Here is a tiny trained network, its code and every weight. The questions are about switching its units off for an input and a target symbol, where a switched-off unit gives its printed mean instead of its output.

import numpy as np


def w(rows, s, z=0):
    codes = np.array(rows[::2]) - 128.0
    scale = np.full(codes.shape[1], s)
    scale[-1] = z or s
    return codes * scale


def norm(h):
    return h / np.sqrt((h * h).mean(-1, keepdims=True) + 1e-5)


def f(y):
    return y / 2 * (1 + np.tanh(0.7978845608 * (y + 0.044715 * y**3)))


def softmax(a):
    e = np.exp(a - a.max(-1, keepdims=True))
    return e / e.sum(-1, keepdims=True)


def log_softmax(a):
    a = a - a.max(-1, keepdims=True)
    return a - np.log(np.exp(a).sum(-1, keepdims=True))


def net(x, mask):
    ids = ['ΓΞΦΨΩαδεθπ'.index(c) for c in x.split()]
    T = len(ids)
    res = E[ids] + P[:T]
    u = 0
    for l in range(2):
        r = norm(res)
        for j in range(2):
            rows = slice(4 * j, 4 * j + 4)
            q, k, v = (r @ M[l][rows].T for M in (Q, K, V))
            z = softmax(np.where(np.tri(T) > 0, q @ k.T / 4**0.5, -1e9)) @ v
            o = O[l][rows]
            res = res + np.where(mask[u + j], z, o[:, -1]) @ o[:, :-1]
        u += 2
        y = f(norm(res) @ A[l][:, :-1].T + A[l][:, -1])
        res = res + np.where(mask[u : u + 8], y, B[l][:, -1]) @ B[l][:, :-1]
        u += 8
    return log_softmax(norm(res)[-1] @ U[:, :-1].T + U[:, -1])


Q, K, V, O, A, B = {}, {}, {}, {}, {}, {}
E = w([
[66,133,130,87,128],'Γ',
[98,156,110,144,222],'Ξ',
[87,79,65,135,137],'Φ',
[218,94,147,29,110],'Ψ',
[204,154,39,190,81],'Ω',
[127,84,169,122,86],'α',
[127,171,104,160,147],'δ',
[122,173,109,160,139],'ε',
[122,122,129,110,53],'θ',
[144,254,129,85,114],'π',
],0.019)
P = w([
[70,91,139,116,205],'0',
[68,142,56,61,142],'1',
[69,161,42,68,121],'2',
[65,158,82,92,111],'3',
[68,172,94,121,104],'4',
[71,170,124,132,80],'5',
[64,179,148,153,77],'6',
[56,172,183,158,79],'7',
[46,187,185,165,87],'8',
[41,201,190,182,103],'9',
[39,196,217,197,138],'10',
[3,196,237,184,123],'11',
],0.0037)
Q[0] = w([
[141,136,40,102,70],'L0H1',
[116,205,209,55,99],'L0H1',
[77,47,144,176,107],'L0H1',
[99,73,205,212,249],'L0H1',
[254,16,175,113,145],'L0H2',
[91,81,159,113,201],'L0H2',
[217,34,216,87,36],'L0H2',
[71,70,168,96,130],'L0H2',
],0.0076)
K[0] = w([
[162,179,140,40,8],'L0H1',
[121,140,217,2,149],'L0H1',
[4,103,117,141,97],'L0H1',
[102,4,85,154,136],'L0H1',
[182,203,183,74,194],'L0H2',
[103,87,179,96,162],'L0H2',
[182,177,226,24,85],'L0H2',
[51,109,201,86,147],'L0H2',
],0.008)
V[0] = w([
[88,183,143,76,112],'L0H1',
[171,196,198,28,189],'L0H1',
[141,100,114,82,123],'L0H1',
[79,31,2,163,109],'L0H1',
[217,159,83,172,214],'L0H2',
[178,122,134,49,65],'L0H2',
[98,112,54,136,69],'L0H2',
[43,109,32,121,100],'L0H2',
],0.0076)
O[0] = w([
[77,229,183,208,162,205],'L0H1',
[162,140,17,210,224,165],'L0H1',
[188,2,44,111,204,127],'L0H1',
[107,70,111,154,33,111],'L0H1',
[47,151,78,135,50,169],'L0H2',
[80,241,65,162,150,128],'L0H2',
[15,68,210,76,82,239],'L0H2',
[208,131,220,75,95,254],'L0H2',
],0.0049,0.0045)
A[0] = w([
[99,56,109,144,134,184],'L0N1',
[84,185,182,2,141,226],'L0N2',
[161,214,75,60,166,42],'L0N3',
[139,97,105,206,119,78],'L0N4',
[140,45,133,171,59,163],'L0N5',
[46,178,142,111,75,240],'L0N6',
[94,179,27,161,111,252],'L0N7',
[171,97,69,79,246,224],'L0N8',
],0.0084,0.0031)
B[0] = w([
[111,211,149,168,139,133],'L0N1',
[156,155,171,239,127,242],'L0N2',
[159,133,62,189,193,174],'L0N3',
[120,224,71,42,99,124],'L0N4',
[35,197,84,153,110,167],'L0N5',
[165,48,191,199,186,254],'L0N6',
[102,89,163,137,146,225],'L0N7',
[119,10,181,254,44,171],'L0N8',
],0.0056,0.0075)
Q[1] = w([
[136,61,139,50,132],'L1H1',
[135,103,101,116,197],'L1H1',
[201,159,122,214,144],'L1H1',
[118,127,148,143,199],'L1H1',
[183,96,63,30,104],'L1H2',
[141,118,121,6,171],'L1H2',
[129,126,125,78,182],'L1H2',
[116,219,181,181,161],'L1H2',
],0.014)
K[1] = w([
[90,107,174,92,184],'L1H1',
[186,130,135,123,189],'L1H1',
[189,120,110,170,103],'L1H1',
[174,74,114,120,132],'L1H1',
[88,84,132,52,135],'L1H2',
[68,4,170,107,110],'L1H2',
[68,35,137,175,121],'L1H2',
[164,149,88,207,121],'L1H2',
],0.015)
V[1] = w([
[75,154,63,74,129],'L1H1',
[42,154,11,202,187],'L1H1',
[242,154,76,178,78],'L1H1',
[22,96,187,2,219],'L1H1',
[164,29,117,153,192],'L1H2',
[114,104,85,95,1],'L1H2',
[140,95,143,182,14],'L1H2',
[191,229,40,75,156],'L1H2',
],0.0073)
O[1] = w([
[102,91,161,146,41,97],'L1H1',
[102,163,213,176,95,163],'L1H1',
[91,129,127,66,232,189],'L1H1',
[158,101,188,232,59,4],'L1H1',
[226,117,51,3,138,111],'L1H2',
[56,201,134,105,183,82],'L1H2',
[79,142,99,51,70,142],'L1H2',
[144,55,199,161,171,147],'L1H2',
],0.0064,0.011)
A[1] = w([
[145,236,89,147,169,162],'L1N1',
[159,61,199,193,174,165],'L1N2',
[151,150,58,195,162,249],'L1N3',
[114,101,68,119,205,63],'L1N4',
[50,84,2,109,92,87],'L1N5',
[223,173,211,83,127,93],'L1N6',
[70,144,130,216,80,252],'L1N7',
[59,60,144,135,42,128],'L1N8',
],0.0095,0.0024)
B[1] = w([
[95,109,94,187,87,214],'L1N1',
[73,127,54,202,186,254],'L1N2',
[62,100,166,90,68,217],'L1N3',
[214,161,154,148,182,189],'L1N4',
[188,77,168,152,171,188],'L1N5',
[166,127,145,160,176,152],'L1N6',
[104,131,180,37,215,204],'L1N7',
[239,197,172,227,254,172],'L1N8',
],0.0075,0.0063)
U = w([
[146,150,97,232,162,123],'Γ',
[121,22,153,128,154,121],'Ξ',
[207,178,247,128,144,181],'Φ',
[214,140,94,60,236,116],'Ψ',
[35,194,142,86,156,129],'Ω',
[191,138,107,98,104,194],'α',
[138,113,122,121,81,155],'δ',
[112,132,126,149,60,132],'ε',
[190,194,127,104,98,165],'θ',
[161,177,123,140,131,3],'π',
],0.011,0.0041)

Each question gives the input, a string of symbols that net reads in full, and the target symbol t.
The units are the heads (4 rows each of Q, K, V and O) and the neurons (one row each of A and B). Each row of codes is followed by its name. A weight is (code - 128) times the scale printed after its matrix; where a second scale follows, it is the last column's (O, A, B and U).
mask holds one flag per unit, layer by layer, with each layer's heads first. A switched-off unit (its flag False) gives its mean, the last column of its rows in O or B, instead of its output. The means were averaged over made-up inputs and are rounded, as every weight is.
A unit's drop is (log p(t) with every unit on - log p(t) with that unit switched off) / (log p(t) with every unit on - log p(t) with every unit switched off).
The circuit of an input: a set's keep is (log p(t) with only the set's units on - log p(t) with every unit switched off) / (log p(t) with every unit on - log p(t) with every unit switched off). Starting from the 12 units with the biggest drops (on a tie, the unit counted first), units are removed one at a time, each time the one whose removal leaves the highest keep (on an exact tie, the one counted first), for as long as the keep stays at least 0.8.
circuit, biggest first: the units of the circuit, biggest drop first
most important unit: the unit with the biggest drop
k most important neurons: the k neurons with the biggest drops, biggest first
k most important neurons of layer l: the k neurons of layer l with the biggest drops, biggest first
heads that matter: for each layer, one digit per head in row order, 1 if its drop is at least 0.15 and else 0, layers parted by /
input Ω α Ψ δ Ω ε, target Ω: heads that matter => 00 / 01
input Γ θ Ξ Ω Ξ θ α, target Ω: circuit, biggest first => [L1H2; L0H1]
input Ξ α Ξ π, target Γ: most important neuron of layer 0 => [L0N3]
input θ Ψ Φ Ξ δ θ Ξ Γ, target Φ: 3 most important neurons => [L0N8; L0N3; L1N6]
input Ω Φ δ θ, target Φ: heads that matter => 10 / 10
input θ Ξ Ω θ Γ Γ Ψ Ξ, target Ψ: 2 most important neurons => [L0N8; L0N3]
input Φ α θ α ε δ Ψ ε Ω π Ω, target Ξ: 3 most important neurons of layer 1 => [L1N3; L1N8; L1N5]
input Ω Ω θ δ ε Ψ Γ Ξ Ξ Ψ θ π, target Γ: heads that matter => 10 / 01
input Γ Ψ Φ π Ω δ Ω Ω θ Ω Ω, target Ψ: 2 most important neurons of layer 0 => [L0N2; L0N3]
input δ Γ θ α, target α: heads that matter => 01 / 11
input π θ α π δ Ψ δ δ, target Ψ: circuit, biggest first => [L0N8; L1H1; L0N2]
input Ω ε Φ α Φ Ω Ψ Γ δ θ, target Ψ: 3 most important neurons => [L0N3; L0N6; L0N8]
input α Ψ Ξ ε δ Ω α α δ ε, target Ω: circuit, biggest first => [L1H2; L1N8]
input Ω Ω α θ, target Ω: circuit, biggest first => [L1H2]
input Φ Ξ α θ π Ω π δ π Ψ, target Γ: circuit, biggest first => [L0N8; L0H2; L1N2]
input Ω π Ψ, target Γ: circuit, biggest first => [L0H1; L0N8; L0H2]
input Φ Ω Ω δ, target Ω: circuit, biggest first => [L1H2; L0H1]
input δ Φ Φ θ, target Φ: heads that matter => 00 / 10
input Ξ Ξ π π θ Ξ Γ Ψ δ, target Ψ: circuit, biggest first => [L0N8; L1H1; L0H2]
input ε Ψ ε α Ψ Φ Ξ α, target Ψ: 2 most important neurons of layer 0 => [L0N8; L0N6]
input Ω Ξ Ψ Γ, target Ψ: 2 most important neurons of layer 0 => [L0N8; L0N3]
input Ψ Ψ Φ Φ Ξ δ α, target Φ: 3 most important neurons of layer 0 => [L0N8; L0N5; L0N2]
input θ Φ ε, target Φ: most important unit => L0H1
input ε π Ω π π θ ε Ψ Ψ ε α, target Γ: 2 most important neurons of layer 0 => [L0N6; L0N2]
input Ω π Ω Φ θ Γ π Ψ Φ, target Φ: heads that matter => 00 / 00
input Γ Ω Γ Φ θ π Ω, target Ξ: 4 most important neurons => [L0N2; L1N5; L0N3; L1N3]
input α Γ Γ Ω α θ Ω Ξ, target Ω: 2 most important neurons of layer 0 => [L0N8; L0N5]
